array([[113,  74,  86, 105,  65, 129],
       [105, 115,  80, 124,  54,  56],
       [ 74,  80, 110,  68,  67, 106]]) result: 80

array([[101, 122,  54, 145,  89, 126,  72],
       [110, 119,  48, 155,  67, 108,  72],
       [ 87, 128,  65, 126, 131, 155,  77]]) result: 128

array([[ 98,  98, 100, 102,  99],
       [ 39,  78, 127, 105, 156],
       [112,  61, 139, 129, 160]]) result: 61

array([[104, 155,  92,  96,  97],
       [ 75, 109,  68,  91,  94],
       [129, 105, 131, 111, 108]]) result: 105

array([[140, 144, 160, 114],
       [120, 110, 112,  89],
       [130, 104, 141,  37]]) result: 104

array([[ 67, 149, 102,  78, 147, 128],
       [ 81,  87,  76,  72,  83,  83],
       [121,  72, 123, 108,  83, 106]]) result: 72

array([[122, 116, 121,  91,  78],
       [ 51,  88,  66,  90, 109],
       [104, 156, 134, 142, 111]]) result: 156

array([[ 99, 103,  98,  99, 100,  99],
       [ 85, 151,  66,  67,  61,  69],
       [ 99, 108,  97, 102,  99,  99]]) result: 108

array([[ 71,  78, 105,  79],
       [ 59,  88, 106,  69],
       [ 87, 106, 110,  47]]) result: 106
---
[59 52 109 111 122 53 48] 122, 111

[56 133 102 74 117]
[70 161 102 42 105] 161, 133

[78 45 77 66 90 142] 142, 90

[91 86 111 89]
[100 138 112 153]
[67 128 121 151] 153, 151

[42 109 47 121] 121, 109

[128 84 100 80 148 130 37] 148, 130

[95 48 107 81] 107, 95
---
 82   67   44   65  147 ==> 67
112   71  104  152  105 ==> 71
154  126  107  130  103 ==> 126
100  138  118  155   64 ==> 138
 46   84   92  101  102 ==> 84
 95   39   38  136   85 ==> 39
 99  116   36   69  164 ==> 116
154  138  127  140   45 ==> 138
---
[[155  56  89  56  90]
 [110 117 126  85 118]
 [120 107 126  69  92]] ans = 155

[[ 74  90  40  98 103]
 [ 87  80  83 121 132]] ans = 132

[105 108 104 135  92  37] ans = 135

[[ 90 110  69 142 107 116]
 [114  43  78 122  69 101]] ans = 142

[101  64  37 117 104 119  35] ans = 119

[100  41  75 129 125] ans = 129

[[142  84  71  79]
 [ 85 129 115  37]] ans = 142

[[134 113  83 104 121]
 [129 158  65  94  65]] ans = 158

[146  96  74  86 105  51] ans = 146
---
[107 58 42 69 68 116] >> 42

[126 127 88 40]
[94 134 86 125]
[115 115 95 70] >> 115

[134 91 41 122] >> 134

[83 149 141 104 95 52] >> 141

[127 89 81 96 79 98]
[78 41 87 61 84 78] >> 87

[160 113 48 116] >> 160
---
array([[ 65,  55, 104, 115],
       [126, 142, 113, 112],
       [ 39,  60, 107, 112]]) out 113

array([[ 97,  71, 113,  96],
       [ 80, 122, 124,  92],
       [ 73, 153, 100,  74]]) out 124

array([[126,  92,  38, 135],
       [ 83,  55, 106,  44],
       [ 99,  80, 103,  89]]) out 106

array([[151, 144, 109,  78],
       [ 74, 104,  76, 112],
       [ 44, 111,  90,  52]]) out 76

array([[106,  96, 110, 136],
       [125, 147,  79, 134],
       [ 85,  98,  44,  97]]) out 79

array([[ 92, 125,  56, 115],
       [ 97, 112,  68, 121],
       [108,  46,  90, 123]]) out 68

array([[ 52,  85,  86, 142],
       [141,  70, 127,  88],
       [ 82, 124,  99,  48]]) out 127

array([[ 93, 100,  89,  79],
       [ 85, 107, 101,  87],
       [ 94, 105, 112,  36]]) out 101
---
[ 46  66  74  67  72 108  80] → 67

[152  89 120 139] → 152

[ 47 102  86 154  61] → 102

[ 87  99 102 103  54 128 116] → 103

[152 126 138 135] → 152

[ 60 132 137 101 149 154  89] → 101

[98 93 41 88] → 98

[[ 89 120  83  89]
 [136 106 104 106]
 [ 51 112  83 103]] → 51
---
 82   70   52  108  129  103
119   59   64  118   60  113
101   84   76  108   83   65
-> 108

 64   79   90   83
110   99  113  149
 38  104   64   60
-> 79

102   73  108   73  101  160
110   70  118  100   81   79
 83  110  115   89  128  111
-> 73

 95  105  110  102
 56   47  109  120
 71  108  147  107
-> 105

 94  109   93  107   59   71   65
104   47   99   43   97   93   59
131  106  157  110  120  116   99
-> 59

 72   74   82   96
143  139   67   68
154  147   74   72
-> 74
---
[111 78 53 109]
[84 63 131 56] gives 78

[67 154 137 100 62 65]
[66 154 134 95 59 65] gives 154

[155 112 70 106]
[43 55 144 117] gives 112

[103 125 70 125 95]
[111 77 133 109 42] gives 125

[86 86 159 120 109 135]
[111 121 39 104 96 50] gives 86

[123 48 80 60 68 41]
[73 53 48 61 108 61] gives 48

[160 119 41 56 151 41]
[114 137 64 46 105 64] gives 119

[82 44 120 130 84 90]
[116 78 93 116 108 90] gives 44

[110 100 151 68]
[104 92 157 126] gives 100
---
[[116 111 117  95  90  79 107 132 123 148 132]
 [ 80  92 122 110 114  81  90  74  72  93 106]
 [110 109 103  97  85  91 108 126 122 127 115]
 [124 108 117  89 104  87 105 127 119 146 130]
 [104 104  94  99  90 102 104 111 111 105 100]
 [ 97 100 102 102  98  97 100 100  99 100 101]
 [107 101 103  96 104  99 100 105 103 110 106]
 [ 95 100 104 103  97  94 100  99  98 100 102]
 [116 100 104  90 114 104  99 105 103 114 108]
 [115 100 104  91 114 104  99 104 102 113 108]
 [ 88  99 111 107  98  87  97  93  92 100 105]
 [ 75  91  79 112  97 118  95  69  79  46  64]] Out: 117

[[106 105  93 104  88  96  96 125 100  99  88]
 [107  95  93  89  90 114 102  99 103 104  96]
 [ 99  99 120  88  89 105  73 134  80 101 110]
 [104 100  93  91  97 105 102 101  92 102  90]
 [112  89  88  94  88 103  99  93 109  60 111]
 [108  88 111 102  96 103 123  75 107 112  92]
 [147  93  91  90  98  72 100 118  88 102  98]
 [101 123 104 118  96 109  99 101 123 120  88]
 [104 101  92  91  95 104 102 103  93 103  91]
 [107  88  91  87 101 113 100 101 102 114  90]
 [103  97  98  87  98 103 102 109  83 100  88]
 [108  91 122  93 130 108  60  80  83 115 105]] Out: 93

[[ 98  91 103 104  98  96  96  93  98  87 100  99]
 [ 87  97 102 101  84 102 100  74 100  97  97 101]
 [104 109  96  99 103  99  98 100  99 112 101  96]
 [ 92  93 102 102  90  99  98  82  99  91  98 100]
 [ 92  98 100 102  89  98  96  75  98  97  98  97]
 [ 95  90 104 102  95  99 100  95 100  86  99 102]
 [105 106  97 100 105  97  96  99  98 108 101  95]
 [124 110  96  97 129  98 102 149 102 113 106  99]] Out: 103

[[133 145  84  57 109 130  75  86  96 104  53 136 110  59]
 [128 106 115  49  65  61  91 159  79  92 125 117  69  59]
 [100 113 113 134  73  59 122  88  96  97 128  57  89  88]
 [135  51  40  95 114 140  52  72  83 111 136 105  80 130]
 [ 47 147  98  84 119 124  68  61  90  95 146 117  79  69]
 [ 76  85  55  84 140 100 135 148 119  80 119 133 113  90]
 [138 130  56 139 114  62 123  67  87 106  96  64  90  54]
 [118  85 136  60  46  96  88 102  97 100 117 119  85 109]] Out: 84

[[ 93 124 103  89 108 114  75  92]
 [ 87 112  99  89  78 102 101  84]
 [130 129 153  67 153 145  49 102]
 [127 119 130  93 132 125  81 109]
 [131 131 126  56 107 131  54  93]
 [ 90 122  77  79  80  93  83  91]
 [110 125 116  72 116 142  79 101]
 [ 91 105  78  84  58  96  93  80]
 [100 116 112 101  95  84 104  97]
 [125 113 121 114 126 109  95 111]
 [115 116  73  99  79 106  92 106]] Out: 103
